Here is a tiny trained network, its code and every weight. The questions are about switching its units off for an input and a class, where a switched-off unit gives its printed mean instead of its output.

import numpy as np


def w(rows, s, z=0):
    codes = np.array(rows[::2]) - 128.0
    scale = np.full(codes.shape[1], s)
    scale[-1] = z or s
    return codes * scale


def f(y):
    return y / 2 * (1 + np.tanh(0.7978845608 * (y + 0.044715 * y**3)))


def log_softmax(a):
    a = a - a.max(-1, keepdims=True)
    return a - np.log(np.exp(a).sum(-1, keepdims=True))


def net(x, mask):
    res = np.array(x, float).reshape(1, 4) / 4 @ E
    y = f(res @ A[0][:, :-1].T + A[0][:, -1])
    res = res + np.where(mask, y, B[0][:, -1]) @ B[0][:, :-1]
    return log_softmax(res[-1] @ U[:, :-1].T + U[:, -1])


A, B = {}, {}
E = w([
[111,172,208,112,99,116,148,202,206,6,122],'x0',
[89,144,173,73,72,43,49,117,35,120,34],'x1',
[208,30,127,95,206,126,121,228,66,119,112],'x2',
[138,116,89,93,118,122,161,117,128,105,142],'x3',
],0.012)
A[0] = w([
[76,187,145,171,123,130,143,8,196,69,157,47],'neuron 0',
[95,125,146,89,90,25,82,148,76,82,96,92],'neuron 1',
[185,111,128,102,216,121,101,120,70,137,143,110],'neuron 2',
[90,135,157,90,58,136,90,55,111,190,131,128],'neuron 3',
[118,172,153,95,93,143,109,120,140,67,115,23],'neuron 4',
[148,98,113,131,188,114,154,70,107,215,133,180],'neuron 5',
[129,146,135,131,108,159,161,145,99,138,116,127],'neuron 6',
[159,130,129,116,135,171,102,95,138,105,98,126],'neuron 7',
[179,117,160,128,182,132,150,155,155,95,147,104],'neuron 8',
[78,185,130,156,96,148,160,59,182,118,134,189],'neuron 9',
[121,98,173,84,71,90,91,132,63,83,87,2],'neuron 10',
[185,70,150,97,139,122,108,139,106,141,100,35],'neuron 11',
[91,121,146,97,80,79,122,43,108,165,144,135],'neuron 12',
[152,60,75,161,182,160,92,51,97,183,131,68],'neuron 13',
[174,102,167,125,148,158,142,186,174,125,170,115],'neuron 14',
[186,112,136,116,112,171,128,159,141,109,111,95],'neuron 15',
[146,161,97,189,121,196,166,116,141,173,221,48],'neuron 16',
[149,186,105,95,92,112,101,48,70,187,85,134],'neuron 17',
],0.011,0.013)
B[0] = w([
[188,81,165,52,213,249,131,193,168,35,103,221],'neuron 0',
[109,86,111,94,73,162,83,181,157,182,86,202],'neuron 1',
[98,118,96,97,59,140,86,160,154,99,74,196],'neuron 2',
[158,163,143,135,191,62,111,56,118,181,144,200],'neuron 3',
[78,99,38,144,52,66,91,20,71,233,82,155],'neuron 4',
[50,126,112,124,71,211,69,160,144,130,118,232],'neuron 5',
[143,130,149,135,99,133,126,133,131,134,170,128],'neuron 6',
[85,141,131,114,169,76,121,144,158,142,89,127],'neuron 7',
[157,191,227,190,170,91,167,101,112,91,180,176],'neuron 8',
[68,78,101,131,66,161,68,105,140,118,59,250],'neuron 9',
[146,78,181,72,155,216,141,219,254,39,130,170],'neuron 10',
[40,120,77,146,28,56,69,96,127,131,107,159],'neuron 11',
[194,124,139,151,138,114,166,71,57,188,177,193],'neuron 12',
[166,97,157,86,158,179,140,224,250,64,108,216],'neuron 13',
[207,146,203,175,198,111,190,88,116,79,188,191],'neuron 14',
[132,172,149,135,184,112,131,103,92,130,96,150],'neuron 15',
[52,94,70,93,29,115,28,76,110,137,62,202],'neuron 16',
[165,171,102,161,168,64,176,62,52,214,183,209],'neuron 17',
],0.0088,0.019)
U = w([
[71,120,89,142,16,108,78,92,90,179,121,14],'0',
[189,110,157,116,180,193,156,210,216,65,151,251],'1',
[213,211,145,204,241,25,224,69,5,165,218,75],'2',
],0.011,0.002)

Each question gives the input, the list of numbers given to net, and the class t.
The units are the neurons (one row each of A and B). Each row of codes is followed by its name. A weight is (code - 128) times the scale printed after its matrix; where a second scale follows, it is the last column's (A, B and U).
mask holds one flag per neuron, in row order. A switched-off neuron (its flag False) gives its mean, the last column of its row in B, instead of its output. The means were averaged over made-up inputs and are rounded, as every weight is.
A unit's drop is (log p(t) with every unit on - log p(t) with that unit switched off) / (log p(t) with every unit on - log p(t) with every unit switched off).
The circuit of an input: a set's keep is (log p(t) with only the set's units on - log p(t) with every unit switched off) / (log p(t) with every unit on - log p(t) with every unit switched off). Starting from the 12 units with the biggest drops (on a tie, the unit counted first), units are removed one at a time, each time the one whose removal leaves the highest keep (on an exact tie, the one counted first), for as long as the keep stays at least 0.8.
units of the circuit, in order: the units of the circuit, biggest drop first
most important unit: the unit with the biggest drop
k most important neurons: the k neurons with the biggest drops, biggest first
drop when u is switched off: that unit's drop, to one decimal
input [3,7,2,-8], class 1: units of the circuit, in order => [neuron 10]
input [2,1,0,-4], class 0: 4 most important neurons => [neuron 0; neuron 13; neuron 10; neuron 14]
input [0,4,7,4], class 0: 3 most important neurons => [neuron 11; neuron 0; neuron 13]
input [-1,-6,-6,-4], class 0: 3 most important neurons => [neuron 16; neuron 9; neuron 13]
input [-8,-3,2,3], class 1: 3 most important neurons => [neuron 13; neuron 9; neuron 4]
input [0,-2,-2,4], class 0: 4 most important neurons => [neuron 13; neuron 10; neuron 0; neuron 14]
input [-1,3,6,0], class 0: 2 most important neurons => [neuron 0; neuron 11]
input [-6,-7,0,-5], class 0: 2 most important neurons => [neuron 16; neuron 0]
input [1,4,3,-8], class 1: 4 most important neurons => [neuron 10; neuron 16; neuron 9; neuron 4]
input [3,5,1,7], class 1: 4 most important neurons => [neuron 10; neuron 16; neuron 9; neuron 11]
input [-5,7,-2,5], class 2: drop when neuron 17 is switched off => 0.1
input [-8,6,0,5], class 2: drop when neuron 9 is switched off => 0.3
input [6,8,2,-3], class 1: drop when neuron 9 is switched off => 0.3
input [2,-1,-6,7], class 1: most important unit => neuron 0
